Below is a small trained network, with its code and all its weights. Each question gives an input and a target symbol and asks what happens when units are switched off, that is, made to give their printed mean instead of their output.

import numpy as np


def w(rows, s, z=0):
    codes = np.array(rows[::2]) - 128.0
    scale = np.full(codes.shape[1], s)
    scale[-1] = z or s
    return codes * scale


def f(y):
    return y / 2 * (1 + np.tanh(0.7978845608 * (y + 0.044715 * y**3)))


def softmax(a):
    e = np.exp(a - a.max(-1, keepdims=True))
    return e / e.sum(-1, keepdims=True)


def log_softmax(a):
    a = a - a.max(-1, keepdims=True)
    return a - np.log(np.exp(a).sum(-1, keepdims=True))


def net(x, mask):
    ids = ['βγδηπτ'.index(c) for c in x.split()]
    T = len(ids)
    res = E[ids] + P[:T]
    r = res
    for j in range(2):
        rows = slice(4 * j, 4 * j + 4)
        q, k, v = (r @ M[0][rows].T for M in (Q, K, V))
        z = softmax(np.where(np.tri(T) > 0, q @ k.T / 4**0.5, -1e9)) @ v
        o = O[0][rows]
        res = res + np.where(mask[j], z, o[:, -1]) @ o[:, :-1]
    y = f(res @ A[0][:, :-1].T + A[0][:, -1])
    res = res + np.where(mask[2:6], y, B[0][:, -1]) @ B[0][:, :-1]
    return log_softmax(res[-1] @ U[:, :-1].T + U[:, -1])


Q, K, V, O, A, B = {}, {}, {}, {}, {}, {}
E = w([
[77,155,35,110,83,107,156],'β',
[97,139,167,213,208,166,111],'γ',
[166,172,208,84,40,120,19],'δ',
[139,97,132,201,1,50,163],'η',
[181,119,55,127,117,90,117],'π',
[228,139,64,96,72,221,130],'τ',
],0.02)
P = w([
[80,114,157,123,104,103,2],'0',
[70,206,139,168,123,112,81],'1',
[63,196,119,162,112,112,117],'2',
[89,187,116,165,122,132,153],'3',
[113,150,115,155,110,126,153],'4',
[141,127,117,158,117,132,172],'5',
[148,116,110,155,113,131,179],'6',
],0.014)
Q[0] = w([
[151,197,79,145,91,58,135],'head 1',
[153,89,207,115,120,202,133],'head 1',
[144,127,140,38,102,168,134],'head 1',
[111,171,145,181,91,182,79],'head 1',
[103,87,84,158,123,35,134],'head 2',
[145,117,145,102,66,1,120],'head 2',
[156,106,102,137,51,112,163],'head 2',
[174,83,87,139,59,106,148],'head 2',
],0.014)
K[0] = w([
[107,65,98,94,107,137,36],'head 1',
[171,237,135,141,151,140,142],'head 1',
[168,179,140,108,72,138,176],'head 1',
[102,173,120,137,109,99,84],'head 1',
[90,8,103,93,138,58,112],'head 2',
[144,62,149,66,67,94,109],'head 2',
[151,70,125,84,160,178,89],'head 2',
[123,113,84,103,101,131,58],'head 2',
],0.015)
V[0] = w([
[177,189,51,125,70,67,88],'head 1',
[147,107,41,150,58,169,196],'head 1',
[102,171,174,186,31,255,147],'head 1',
[77,49,175,131,32,45,136],'head 1',
[194,133,229,36,175,153,104],'head 2',
[154,182,76,48,193,201,92],'head 2',
[251,22,209,196,155,89,109],'head 2',
[23,174,89,87,14,69,140],'head 2',
],0.0073)
O[0] = w([
[214,155,143,220,153,172,60,248],'head 1',
[94,85,240,155,144,102,55,75],'head 1',
[38,40,146,185,204,78,147,147],'head 1',
[111,168,195,255,82,141,188,227],'head 1',
[159,183,146,169,167,59,177,34],'head 2',
[231,135,73,127,144,63,33,81],'head 2',
[76,155,123,247,123,131,127,100],'head 2',
[100,61,164,8,185,150,191,254],'head 2',
],0.0086,0.0081)
A[0] = w([
[123,233,255,89,136,117,69,58],'neuron 1',
[38,185,219,146,173,165,53,5],'neuron 2',
[116,171,121,189,195,74,142,175],'neuron 3',
[122,158,173,100,116,131,37,42],'neuron 4',
],0.0099,0.0028)
B[0] = w([
[133,37,23,120,83,134,165,159],'neuron 1',
[65,141,36,113,191,73,89,254],'neuron 2',
[143,133,252,47,77,83,131,207],'neuron 3',
[206,168,82,165,189,164,200,167],'neuron 4',
],0.011,0.0077)
U = w([
[101,99,147,189,132,157,139,100],'β',
[99,132,153,121,81,77,1,183],'γ',
[125,75,47,139,58,74,135,3],'δ',
[141,152,162,149,128,120,168,29],'η',
[120,74,174,104,84,192,102,223],'π',
[138,169,127,193,53,200,63,182],'τ',
],0.0083,0.0047)

Each question gives the input, a string of symbols that net reads in full, and the target symbol t.
The units are the heads (4 rows each of Q, K, V and O) and the neurons (one row each of A and B). Each row of codes is followed by its name. A weight is (code - 128) times the scale printed after its matrix; where a second scale follows, it is the last column's (O, A, B and U).
mask holds one flag per unit, heads first, then neurons. A switched-off unit (its flag False) gives its mean, the last column of its rows in O or B, instead of its output. The means were averaged over made-up inputs and are rounded, as every weight is.
A unit's drop is (log p(t) with every unit on - log p(t) with that unit switched off) / (log p(t) with every unit on - log p(t) with every unit switched off).
The circuit of an input: a set's keep is (log p(t) with only the set's units on - log p(t) with every unit switched off) / (log p(t) with every unit on - log p(t) with every unit switched off). Starting from all 6 units, units are removed one at a time, each time the one whose removal leaves the highest keep (on an exact tie, the one counted first), for as long as the keep stays at least 0.8.
circuit, biggest first: the units of the circuit, biggest drop first
top k neurons: the k neurons with the biggest drops, biggest first
heads that matter: for each layer, one digit per head in row order, 1 if its drop is at least 0.15 and else 0, layers parted by /
drop of u: that unit's drop, to one decimal
input δ β β γ γ β, target η: heads that matter => 01
input β η β π γ, target γ: heads that matter => 01
input β π η π π η, target π: heads that matter => 01
input τ β π π π β, target γ: circuit, biggest first => head 2; head 1
input η τ γ π β, target β: heads that matter => 11
input τ γ π, target γ: heads that matter => 01
input β γ η, target π: top neuron => neuron 2
input β τ β γ π π, target π: drop of neuron 3 => 0.0
input η π η β γ π, target β: drop of head 1 => 0.5
input η γ β, target β: drop of head 1 => 0.2
input τ η π π η, target γ: heads that matter => 11
input η π γ β γ β η, target β: heads that matter => 11
input π β π, target τ: heads that matter => 10
input τ γ β π τ π, target γ: heads that matter => 11
